Here is a tiny trained network, its code and every weight. The questions are about switching its units off for an input and a class, where a switched-off unit gives its printed mean instead of its output.

import numpy as np


def w(rows, s, z=0):
    codes = np.array(rows[::2]) - 128.0
    scale = np.full(codes.shape[1], s)
    scale[-1] = z or s
    return codes * scale


def f(y):
    return y / 2 * (1 + np.tanh(0.7978845608 * (y + 0.044715 * y**3)))


def log_softmax(a):
    a = a - a.max(-1, keepdims=True)
    return a - np.log(np.exp(a).sum(-1, keepdims=True))


def net(x, mask):
    res = np.array(x, float).reshape(1, 7) / 4 @ E
    y = f(res @ A[0][:, :-1].T + A[0][:, -1])
    res = res + np.where(mask, y, B[0][:, -1]) @ B[0][:, :-1]
    return log_softmax(res[-1] @ U[:, :-1].T + U[:, -1])


A, B = {}, {}
E = w([
[220,192,173],'x0',
[132,127,130],'x1',
[181,138,2],'x2',
[49,248,130],'x3',
[128,127,129],'x4',
[132,127,128],'x5',
[128,128,129],'x6',
],0.0069)
A[0] = w([
[174,55,143,89],'neuron 1',
[254,189,207,77],'neuron 2',
[95,105,219,66],'neuron 3',
[83,194,112,80],'neuron 4',
[95,104,129,15],'neuron 5',
[185,169,157,71],'neuron 6',
[179,56,146,26],'neuron 7',
[95,187,110,46],'neuron 8',
[84,102,156,35],'neuron 9',
[96,116,114,51],'neuron 10',
[97,104,219,100],'neuron 11',
[78,209,147,99],'neuron 12',
[96,105,220,52],'neuron 13',
[160,148,18,18],'neuron 14',
[149,139,68,85],'neuron 15',
[132,124,138,198],'neuron 16',
[141,135,134,52],'neuron 17',
[152,157,145,99],'neuron 18',
[157,145,32,18],'neuron 19',
[79,206,115,64],'neuron 20',
[100,142,111,41],'neuron 21',
[187,52,137,102],'neuron 22',
[120,126,128,107],'neuron 23',
[186,166,172,115],'neuron 24',
[167,168,140,12],'neuron 25',
[150,141,139,54],'neuron 26',
[16,51,93,61],'neuron 27',
[109,117,100,41],'neuron 28',
[206,186,163,46],'neuron 29',
[135,123,137,218],'neuron 30',
[136,123,133,206],'neuron 31',
[111,160,117,87],'neuron 32',
[123,139,128,155],'neuron 33',
[158,81,142,15],'neuron 34',
[158,150,22,14],'neuron 35',
[147,143,74,26],'neuron 36',
[157,151,50,53],'neuron 37',
[95,104,220,50],'neuron 38',
[180,41,154,5],'neuron 39',
[81,201,110,65],'neuron 40',
[88,181,110,56],'neuron 41',
[96,100,229,42],'neuron 42',
[35,53,94,62],'neuron 43',
[156,147,26,27],'neuron 44',
[160,69,151,3],'neuron 45',
],0.0087,0.0059)
B[0] = w([
[174,92,187,178],'neuron 1',
[4,48,79,247],'neuron 2',
[128,223,125,187],'neuron 3',
[166,85,182,167],'neuron 4',
[55,116,175,82],'neuron 5',
[75,96,122,134],'neuron 6',
[140,78,213,141],'neuron 7',
[128,93,194,126],'neuron 8',
[70,149,159,103],'neuron 9',
[78,103,153,89],'neuron 10',
[139,225,101,216],'neuron 11',
[203,74,159,224],'neuron 12',
[126,217,136,177],'neuron 13',
[115,237,148,164],'neuron 14',
[121,175,157,136],'neuron 15',
[161,139,101,222],'neuron 16',
[87,117,156,81],'neuron 17',
[109,106,119,123],'neuron 18',
[114,213,154,145],'neuron 19',
[171,77,193,176],'neuron 20',
[92,95,172,87],'neuron 21',
[188,93,201,203],'neuron 22',
[116,124,133,110],'neuron 23',
[94,95,91,178],'neuron 24',
[41,97,189,92],'neuron 25',
[85,114,153,86],'neuron 26',
[19,38,105,203],'neuron 27',
[67,124,162,85],'neuron 28',
[43,77,133,150],'neuron 29',
[170,141,98,254],'neuron 30',
[167,138,101,233],'neuron 31',
[127,110,156,114],'neuron 32',
[149,126,119,161],'neuron 33',
[102,112,231,99],'neuron 34',
[105,223,153,156],'neuron 35',
[76,171,192,101],'neuron 36',
[109,191,148,143],'neuron 37',
[121,221,142,177],'neuron 38',
[150,91,227,150],'neuron 39',
[163,81,190,167],'neuron 40',
[142,96,173,130],'neuron 41',
[128,227,146,184],'neuron 42',
[40,48,102,185],'neuron 43',
[109,221,149,157],'neuron 44',
[107,111,246,108],'neuron 45',
],0.028,0.003)
U = w([
[60,219,176,99],'0',
[83,146,163,254],'1',
[103,118,218,55],'2',
[2,125,154,84],'3',
],0.0063,0.0069)

Each question gives the input, the list of numbers given to net, and the class t.
The units are the neurons (one row each of A and B). Each row of codes is followed by its name. A weight is (code - 128) times the scale printed after its matrix; where a second scale follows, it is the last column's (A, B and U).
mask holds one flag per neuron, in row order. A switched-off neuron (its flag False) gives its mean, the last column of its row in B, instead of its output. The means were averaged over made-up inputs and are rounded, as every weight is.
A unit's drop is (log p(t) with every unit on - log p(t) with that unit switched off) / (log p(t) with every unit on - log p(t) with every unit switched off).
The circuit of an input: a set's keep is (log p(t) with only the set's units on - log p(t) with every unit switched off) / (log p(t) with every unit on - log p(t) with every unit switched off). Starting from the 12 units with the biggest drops (on a tie, the unit counted first), units are removed one at a time, each time the one whose removal leaves the highest keep (on an exact tie, the one counted first), for as long as the keep stays at least 0.8.
units of the circuit, in order: the units of the circuit, biggest drop first
unit that matters most: the unit with the biggest drop
top k neurons: the k neurons with the biggest drops, biggest first
drop when u is switched off: that unit's drop, to one decimal
input [1,1,3,-5,7,-4,7], class 2: unit that matters most -> neuron 22
input [7,-1,3,4,0,-4,1], class 3: units of the circuit, in order -> [neuron 2; neuron 29]
input [-4,-5,0,-6,-6,-8,4], class 2: units of the circuit, in order -> [neuron 22; neuron 1; neuron 39]
input [6,-6,-6,7,-2,8,-4], class 2: top 4 neurons -> [neuron 12; neuron 20; neuron 40; neuron 4]
input [-5,-4,-1,-2,-8,8,2], class 3: units of the circuit, in order -> [neuron 27; neuron 43]
input [-8,-6,4,-8,-3,4,7], class 2: top 2 neurons -> [neuron 22; neuron 1]
input [1,3,7,-8,6,-5,-1], class 2: top 4 neurons -> [neuron 22; neuron 1; neuron 7; neuron 39]
input [-7,2,6,-5,-1,6,7], class 3: top 3 neurons -> [neuron 27; neuron 43; neuron 11]
input [8,-7,7,0,1,-1,-4], class 3: top 2 neurons -> [neuron 2; neuron 29]
input [-8,4,-7,8,1,1,6], class 2: top 2 neurons -> [neuron 12; neuron 20]
input [8,1,-1,7,-4,-7,-7], class 3: drop when neuron 6 is switched off -> 0.1
input [-3,2,2,-6,0,-3,7], class 2: drop when neuron 7 is switched off -> 0.1
input [-5,-4,1,0,-6,4,-6], class 3: drop when neuron 43 is switched off -> 0.2
input [-8,-5,-4,-2,7,8,8], class 3: units of the circuit, in order -> [neuron 27]
input [-6,1,2,0,-3,-1,-2], class 3: units of the circuit, in order -> [neuron 27; neuron 43]
